Below are the code and all the weights of a small trained network. Each question names an input and a class and asks about switching units off, where a switched-off unit gives its printed mean instead of its output.

import numpy as np


def w(rows, s, z=0):
    codes = np.array(rows[::2]) - 128.0
    scale = np.full(codes.shape[1], s)
    scale[-1] = z or s
    return codes * scale


def f(y):
    return np.maximum(y, 0)


def log_softmax(a):
    a = a - a.max(-1, keepdims=True)
    return a - np.log(np.exp(a).sum(-1, keepdims=True))


def net(x, mask):
    res = np.array(x, float).reshape(1, 2) / 4 @ E
    y = f(res @ A[0][:, :-1].T + A[0][:, -1])
    res = res + np.where(mask, y, B[0][:, -1]) @ B[0][:, :-1]
    return log_softmax(res[-1] @ U[:, :-1].T + U[:, -1])


A, B = {}, {}
E = w([
[68,152,71,70,93,111,64,218,192,162,10,25],'x0',
[172,135,229,39,167,183,25,115,214,69,146,140],'x1',
],0.011)
A[0] = w([
[151,125,151,157,120,135,160,119,133,116,181,161,121],'neuron 1',
[124,124,108,113,134,136,132,104,122,109,108,131,114],'neuron 2',
[145,114,134,129,126,143,151,126,102,126,161,141,87],'neuron 3',
[143,96,135,134,124,113,129,118,128,128,131,133,104],'neuron 4',
[101,112,82,140,118,122,193,125,117,135,137,112,99],'neuron 5',
[125,122,121,136,115,117,138,114,141,130,140,114,228],'neuron 6',
[108,124,150,129,126,113,130,128,121,134,128,139,248],'neuron 7',
[125,137,130,135,158,140,138,108,127,145,154,133,149],'neuron 8',
[132,134,114,129,136,140,131,140,115,110,124,140,212],'neuron 9',
[147,128,97,119,117,128,120,148,143,131,95,124,93],'neuron 10',
[111,88,111,111,115,93,108,141,137,137,91,93,115],'neuron 11',
[118,119,26,187,126,107,211,140,77,147,118,137,108],'neuron 12',
[156,120,253,85,142,136,26,122,170,103,154,139,101],'neuron 13',
[131,143,68,169,124,130,175,127,110,152,139,116,98],'neuron 14',
[131,130,69,113,142,125,87,133,147,123,99,79,93],'neuron 15',
[118,136,106,154,132,117,159,137,118,123,106,119,137],'neuron 16',
[128,123,152,140,139,109,146,117,126,120,166,142,66],'neuron 17',
[114,110,179,159,122,124,116,132,102,119,156,140,150],'neuron 18',
[157,128,107,120,131,135,124,146,139,133,117,112,217],'neuron 19',
[92,145,93,122,120,122,103,182,142,136,70,109,104],'neuron 20',
[152,116,170,156,136,112,190,77,98,115,169,183,117],'neuron 21',
],0.016,0.013)
B[0] = w([
[81,154,121,158,125,148,114,146,116,153,122,97,189],'neuron 1',
[133,136,131,134,120,112,103,121,121,129,115,126,128],'neuron 2',
[84,161,136,138,110,119,145,170,126,148,123,113,158],'neuron 3',
[116,145,142,142,124,110,127,153,134,135,137,122,137],'neuron 4',
[120,127,163,95,119,137,156,123,151,119,116,189,185],'neuron 5',
[203,32,78,103,153,163,71,114,157,143,143,73,183],'neuron 6',
[249,21,26,108,158,161,49,133,156,149,133,54,192],'neuron 7',
[116,118,113,127,116,158,131,123,123,139,127,100,160],'neuron 8',
[194,48,77,125,162,164,79,84,164,155,112,63,173],'neuron 9',
[86,162,154,172,126,113,136,117,112,150,122,143,152],'neuron 10',
[67,171,136,123,133,150,119,173,138,137,137,100,176],'neuron 11',
[171,136,176,80,122,108,182,129,142,81,115,216,254],'neuron 12',
[165,124,193,92,117,108,202,132,139,74,116,239,233],'neuron 13',
[130,107,184,145,130,121,147,113,129,90,143,196,191],'neuron 14',
[66,191,152,143,111,135,128,157,111,140,130,116,175],'neuron 15',
[146,131,146,104,128,113,107,130,143,91,124,140,171],'neuron 16',
[86,174,174,143,108,121,134,142,108,155,125,126,153],'neuron 17',
[114,136,114,133,136,155,117,143,145,133,117,99,169],'neuron 18',
[167,73,85,129,169,170,82,101,150,151,149,63,175],'neuron 19',
[98,194,148,188,118,150,162,146,78,158,134,81,199],'neuron 20',
[64,208,133,163,129,145,123,163,100,153,128,53,229],'neuron 21',
],0.021,0.025)
U = w([
[205,118,210,66,124,148,209,141,182,50,118,222,142],'0',
[55,222,157,180,121,182,142,183,120,215,132,41,101],'1',
[255,4,62,98,173,166,66,112,186,176,145,62,255],'2',
[135,122,153,128,107,81,143,53,141,105,128,153,77],'3',
[112,99,70,152,153,95,73,111,106,159,134,161,77],'4',
[137,105,124,137,94,61,110,118,68,170,147,143,82],'5',
[81,97,103,156,66,77,107,94,118,138,194,138,80],'6',
[134,113,98,99,103,92,135,110,160,162,158,167,77],'7',
],0.0091,0.0053)

Each question gives the input, the list of numbers given to net, and the class t.
The units are the neurons (one row each of A and B). Each row of codes is followed by its name. A weight is (code - 128) times the scale printed after its matrix; where a second scale follows, it is the last column's (A, B and U).
mask holds one flag per neuron, in row order. A switched-off neuron (its flag False) gives its mean, the last column of its row in B, instead of its output. The means were averaged over made-up inputs and are rounded, as every weight is.
A unit's drop is (log p(t) with every unit on - log p(t) with that unit switched off) / (log p(t) with every unit on - log p(t) with every unit switched off).
most important unit: the unit with the biggest drop
k most important neurons: the k neurons with the biggest drops, biggest first
drop when u is switched off: that unit's drop, to one decimal
input [6,-8], class 0: most important unit	neuron 12
input [6,-6], class 0: 4 most important neurons	(neuron 12; neuron 21; neuron 14; neuron 5)
input [-6,-5], class 1: 2 most important neurons	(neuron 21; neuron 13)
input [5,-5], class 0: 3 most important neurons	(neuron 12; neuron 21; neuron 1)
input [8,7], class 1: 4 most important neurons	(neuron 20; neuron 12; neuron 15; neuron 11)
input [-8,-7], class 1: 3 most important neurons	(neuron 21; neuron 13; neuron 1)
input [4,2], class 1: 3 most important neurons	(neuron 20; neuron 15; neuron 12)
input [-3,-2], class 2: 2 most important neurons	(neuron 20; neuron 13)
input [3,2], class 2: 2 most important neurons	(neuron 21; neuron 12)
input [7,-7], class 0: 3 most important neurons	(neuron 12; neuron 21; neuron 14)
input [4,-1], class 1: 2 most important neurons	(neuron 20; neuron 15)
input [2,-3], class 2: drop when neuron 13 is switched off	1.5
input [-7,3], class 1: drop when neuron 12 is switched off	0.0
input [5,-6], class 0: drop when neuron 12 is switched off	5.6
input [3,0], class 2: most important unit	neuron 21
